Here is a tiny trained network, its code and every weight. The questions are about switching its units off for an input and a class, where a switched-off unit gives its printed mean instead of its output.

import numpy as np


def w(rows, s, z=0):
    codes = np.array(rows[::2]) - 128.0
    scale = np.full(codes.shape[1], s)
    scale[-1] = z or s
    return codes * scale


def f(y):
    return np.maximum(y, 0)


def log_softmax(a):
    a = a - a.max(-1, keepdims=True)
    return a - np.log(np.exp(a).sum(-1, keepdims=True))


def net(x, mask):
    res = np.array(x, float).reshape(1, 3) / 4 @ E
    y = f(res @ A[0][:, :-1].T + A[0][:, -1])
    res = res + np.where(mask, y, B[0][:, -1]) @ B[0][:, :-1]
    return log_softmax(res[-1] @ U[:, :-1].T + U[:, -1])


A, B = {}, {}
E = w([
[179,198,163,248,158,71,223],'x0',
[224,192,85,150,16,197,15],'x1',
[161,179,252,109,254,143,14],'x2',
],0.0097)
A[0] = w([
[186,216,131,210,148,74,187,48],'N0',
[204,211,98,124,74,136,81,150],'N1',
[169,138,169,154,146,126,157,43],'N2',
[111,75,174,96,148,40,159,164],'N3',
[134,121,142,188,100,173,185,72],'N4',
[96,92,96,7,123,189,115,5],'N5',
[122,75,62,143,77,121,183,100],'N6',
[169,157,244,113,198,161,96,60],'N7',
[49,127,169,119,162,70,139,141],'N8',
],0.012,0.0023)
B[0] = w([
[103,97,210,111,109,204,40,224],'N0',
[55,211,114,21,187,4,85,206],'N1',
[125,58,159,172,89,117,110,169],'N2',
[87,148,132,24,164,51,111,206],'N3',
[159,99,118,213,81,184,117,164],'N4',
[158,72,201,127,56,202,72,200],'N5',
[187,139,43,123,123,140,203,203],'N6',
[226,124,50,195,160,168,240,249],'N7',
[76,151,89,22,169,132,119,206],'N8',
],0.011,0.018)
U = w([
[41,182,149,57,172,36,112,251],'0',
[186,141,73,144,144,154,174,114],'1',
[111,91,248,110,110,192,72,47],'2',
],0.018,0.0011)

Each question gives the input, the list of numbers given to net, and the class t.
The units are the neurons (one row each of A and B). Each row of codes is followed by its name. A weight is (code - 128) times the scale printed after its matrix; where a second scale follows, it is the last column's (A, B and U).
mask holds one flag per neuron, in row order. A switched-off neuron (its flag False) gives its mean, the last column of its row in B, instead of its output. The means were averaged over made-up inputs and are rounded, as every weight is.
A unit's drop is (log p(t) with every unit on - log p(t) with that unit switched off) / (log p(t) with every unit on - log p(t) with every unit switched off).
The circuit of an input: a set's keep is (log p(t) with only the set's units on - log p(t) with every unit switched off) / (log p(t) with every unit on - log p(t) with every unit switched off). Starting from all 9 units, units are removed one at a time, each time the one whose removal leaves the highest keep (on an exact tie, the one counted first), for as long as the keep stays at least 0.8.
units of the circuit, in order: the units of the circuit, biggest drop first
most important unit: the unit with the biggest drop
top k neurons: the k neurons with the biggest drops, biggest first
drop when u is switched off: that unit's drop, to one decimal
input [8,6,-1], class 2: most important unit -> N0
input [-2,1,3], class 1: top 2 neurons -> N0, N3
input [-8,5,8], class 1: top 2 neurons -> N7, N0
input [-3,1,4], class 1: top 2 neurons -> N0, N7
input [7,1,-6], class 2: top 2 neurons -> N0, N7
input [-6,-4,6], class 1: top 2 neurons -> N7, N0
input [-7,-6,2], class 2: top 2 neurons -> N5, N1
input [-7,3,-6], class 2: top 2 neurons -> N5, N7
input [8,-1,8], class 1: top 2 neurons -> N7, N5
input [7,-7,-5], class 0: top 2 neurons -> N3, N5
input [2,1,-1], class 2: top 2 neurons -> N7, N3
input [1,2,8], class 1: drop when N7 is switched off -> 0.9
input [-8,-4,-1], class 2: drop when N8 is switched off -> 0.0
input [-6,7,-7], class 0: drop when N0 is switched off -> 0.1
input [6,-1,-5], class 2: units of the circuit, in order -> N0
